Here is a tiny trained network, its code and every weight. The questions are about switching its units off for an input and a target symbol, where a switched-off unit gives its printed mean instead of its output.

import numpy as np


def w(rows, s, z=0):
    codes = np.array(rows[::2]) - 128.0
    scale = np.full(codes.shape[1], s)
    scale[-1] = z or s
    return codes * scale


def norm(h):
    return h / np.sqrt((h * h).mean(-1, keepdims=True) + 1e-5)


def f(y):
    return y / 2 * (1 + np.tanh(0.7978845608 * (y + 0.044715 * y**3)))


def softmax(a):
    e = np.exp(a - a.max(-1, keepdims=True))
    return e / e.sum(-1, keepdims=True)


def log_softmax(a):
    a = a - a.max(-1, keepdims=True)
    return a - np.log(np.exp(a).sum(-1, keepdims=True))


def net(x, mask):
    ids = ['δημστφω'.index(c) for c in x.split()]
    T = len(ids)
    res = E[ids] + P[:T]
    u = 0
    for l in range(2):
        r = norm(res)
        for j in range(3):
            rows = slice(2 * j, 2 * j + 2)
            q, k, v = (r @ M[l][rows].T for M in (Q, K, V))
            z = softmax(np.where(np.tri(T) > 0, q @ k.T / 2**0.5, -1e9)) @ v
            o = O[l][rows]
            res = res + np.where(mask[u + j], z, o[:, -1]) @ o[:, :-1]
        u += 3
        y = f(norm(res) @ A[l][:, :-1].T + A[l][:, -1])
        res = res + np.where(mask[u : u + 4], y, B[l][:, -1]) @ B[l][:, :-1]
        u += 4
    return log_softmax(norm(res)[-1] @ U[:, :-1].T + U[:, -1])


Q, K, V, O, A, B = {}, {}, {}, {}, {}, {}
E = w([
[174,116,197,76,159,75,156],'δ',
[68,140,178,46,149,165,136],'η',
[101,87,158,118,124,127,105],'μ',
[117,140,183,163,63,162,76],'σ',
[75,185,174,183,104,112,165],'τ',
[181,217,1,61,174,163,95],'φ',
[203,155,38,153,188,60,195],'ω',
],0.0038)
P = w([
[131,82,182,149,179,207,194],'0',
[109,106,185,132,163,172,176],'1',
[76,134,109,136,155,9,15],'2',
[180,187,131,79,117,187,165],'3',
[113,109,153,104,112,141,168],'4',
[97,188,57,139,125,2,1],'5',
[222,238,114,116,145,234,122],'6',
[111,83,169,99,141,140,184],'7',
],0.0024)
Q[0] = w([
[111,65,108,171,155,172,179],'0.h1',
[197,163,130,96,122,231,150],'0.h1',
[112,69,127,168,149,174,168],'0.h2',
[130,79,89,183,135,96,125],'0.h2',
[58,156,75,168,2,196,82],'0.h3',
[136,51,199,117,80,196,164],'0.h3',
],0.0087)
K[0] = w([
[132,87,218,103,88,163,132],'0.h1',
[116,161,166,114,91,65,161],'0.h1',
[122,85,227,142,95,176,161],'0.h2',
[201,106,126,177,102,138,128],'0.h2',
[89,155,111,186,38,209,92],'0.h3',
[83,85,255,101,101,160,112],'0.h3',
],0.0097)
V[0] = w([
[54,108,194,90,145,105,125],'0.h1',
[16,184,89,217,101,162,138],'0.h1',
[175,81,225,171,92,251,126],'0.h2',
[116,228,129,75,114,172,144],'0.h2',
[117,30,222,123,186,104,157],'0.h3',
[198,182,136,148,169,154,102],'0.h3',
],0.0029)
O[0] = w([
[139,52,149,113,61,150,205,226],'0.h1',
[79,213,113,147,69,86,209,67],'0.h1',
[180,195,160,5,91,43,89,152],'0.h2',
[63,114,155,30,182,227,102,217],'0.h2',
[139,175,47,234,70,228,135,254],'0.h3',
[59,79,164,170,120,145,129,211],'0.h3',
],0.0026,0.00093)
A[0] = w([
[204,132,188,83,171,110,236,3],'0.n1',
[149,109,84,228,32,12,88,122],'0.n2',
[151,128,218,140,77,196,103,192],'0.n3',
[193,170,4,85,187,127,140,232],'0.n4',
],0.0039,0.0025)
B[0] = w([
[63,114,161,179,236,139,86,146],'0.n1',
[115,106,124,5,183,160,155,147],'0.n2',
[115,136,200,42,148,75,156,254],'0.n3',
[90,88,200,156,4,143,88,217],'0.n4',
],0.0038,0.0032)
Q[1] = w([
[68,91,104,81,148,72,126],'1.h1',
[129,137,197,145,195,58,196],'1.h1',
[175,155,150,75,145,179,255],'1.h2',
[40,138,91,32,177,115,41],'1.h2',
[126,102,198,89,122,170,206],'1.h3',
[169,134,32,57,104,121,165],'1.h3',
],0.0072)
K[1] = w([
[178,151,191,175,98,141,254],'1.h1',
[122,111,91,15,108,161,196],'1.h1',
[169,153,206,73,175,159,216],'1.h2',
[109,169,63,43,74,143,69],'1.h2',
[176,196,216,42,195,164,169],'1.h3',
[75,133,104,68,186,50,45],'1.h3',
],0.0067)
V[1] = w([
[177,81,71,154,114,113,221],'1.h1',
[20,54,117,102,165,32,135],'1.h1',
[231,112,47,138,178,121,199],'1.h2',
[136,159,124,25,240,64,92],'1.h2',
[201,228,169,68,242,234,89],'1.h3',
[166,159,167,84,146,118,253],'1.h3',
],0.0029)
O[1] = w([
[94,80,78,168,182,56,145,47],'1.h1',
[176,244,172,133,218,145,171,145],'1.h1',
[70,185,181,33,103,161,87,5],'1.h2',
[94,38,198,182,189,174,191,164],'1.h2',
[111,185,4,130,59,57,104,192],'1.h3',
[134,115,66,143,101,167,64,224],'1.h3',
],0.0035,0.0029)
A[1] = w([
[72,99,24,139,201,82,172,80],'1.n1',
[252,121,106,50,106,170,208,145],'1.n2',
[197,142,151,223,82,27,41,68],'1.n3',
[102,37,96,39,158,77,50,3],'1.n4',
],0.0042,0.0031)
B[1] = w([
[198,178,163,60,105,161,73,112],'1.n1',
[172,197,72,157,212,120,116,254],'1.n2',
[3,233,85,54,218,132,70,176],'1.n3',
[104,233,102,193,101,137,192,131],'1.n4',
],0.004,0.0022)
U = w([
[144,29,219,185,215,143,109,251],'δ',
[77,129,95,15,170,246,225,14],'η',
[237,138,3,144,199,58,182,148],'μ',
[183,165,235,1,71,72,100,63],'σ',
[66,169,139,223,51,90,253,126],'τ',
[131,55,81,173,6,198,46,137],'φ',
[19,199,72,140,198,64,20,130],'ω',
],0.0073,0.003)

Each question gives the input, a string of symbols that net reads in full, and the target symbol t.
The units are the heads (2 rows each of Q, K, V and O) and the neurons (one row each of A and B). Each row of codes is followed by its name. A weight is (code - 128) times the scale printed after its matrix; where a second scale follows, it is the last column's (O, A, B and U).
mask holds one flag per unit, layer by layer, with each layer's heads first. A switched-off unit (its flag False) gives its mean, the last column of its rows in O or B, instead of its output. The means were averaged over made-up inputs and are rounded, as every weight is.
A unit's drop is (log p(t) with every unit on - log p(t) with that unit switched off) / (log p(t) with every unit on - log p(t) with every unit switched off).
The circuit of an input: a set's keep is (log p(t) with only the set's units on - log p(t) with every unit switched off) / (log p(t) with every unit on - log p(t) with every unit switched off). Starting from the 12 units with the biggest drops (on a tie, the unit counted first), units are removed one at a time, each time the one whose removal leaves the highest keep (on an exact tie, the one counted first), for as long as the keep stays at least 0.8.
units of the circuit, in order: the units of the circuit, biggest drop first
top k neurons: the k neurons with the biggest drops, biggest first
k most important neurons of layer l: the k neurons of layer l with the biggest drops, biggest first
which heads matter: for each layer, one digit per head in row order, 1 if its drop is at least 0.15 and else 0, layers parted by /
drop of u: that unit's drop, to one decimal
input μ μ τ, target σ: which heads matter => 001 / 000
input η φ δ δ η ω, target δ: which heads matter => 010 / 001
input σ φ τ μ δ σ σ μ, target μ: units of the circuit, in order => [0.n4; 0.h3; 1.n2]
input σ ω τ η δ, target δ: which heads matter => 000 / 000
input ω τ τ φ μ δ φ ω, target ω: which heads matter => 000 / 010
input σ σ μ, target η: which heads matter => 010 / 010
input δ δ δ δ μ σ, target τ: 2 most important neurons of layer 0 => [0.n2; 0.n4]
input σ τ σ μ μ η, target φ: which heads matter => 010 / 000
input τ η μ δ μ σ, target τ: which heads matter => 001 / 010
input τ μ ω μ η μ, target δ: top neuron => [0.n3]
input η δ η δ μ ω σ σ, target σ: which heads matter => 000 / 000
input μ η ω ω τ μ, target δ: units of the circuit, in order => [1.h3; 0.n4]
input δ η μ, target η: 2 most important neurons of layer 1 => [1.n4; 1.n1]
input ω η δ η δ τ, target δ: 3 most important neurons of layer 0 => [0.n4; 0.n2; 0.n3]
input τ ω ω δ η σ, target δ: most important neuron of layer 0 => [0.n4]
input σ μ μ σ, target μ: top 2 neurons => [0.n4; 1.n2]
input σ τ σ δ σ δ, target μ: which heads matter => 010 / 000
input δ σ τ, target σ: top 2 neurons => [0.n2; 1.n1]
input ω τ φ ω μ σ, target δ: which heads matter => 111 / 001
input μ δ ω δ, target ω: top 2 neurons => [0.n2; 1.n3]
input φ μ ω σ σ τ σ δ, target δ: top 2 neurons => [0.n1; 0.n3]
input δ δ σ σ μ δ, target μ: 3 most important neurons of layer 0 => [0.n2; 0.n1; 0.n3]
input φ μ δ δ μ, target μ: units of the circuit, in order => [1.n2; 0.n4; 0.h3]
input τ τ ω μ ω η, target δ: drop of 1.n4 => 0.0
input φ σ δ, target ω: drop of 1.n3 => 0.5
input δ η η, target φ: drop of 0.h1 => 0.2
input ω δ τ, target δ: drop of 0.n2 => 0.8
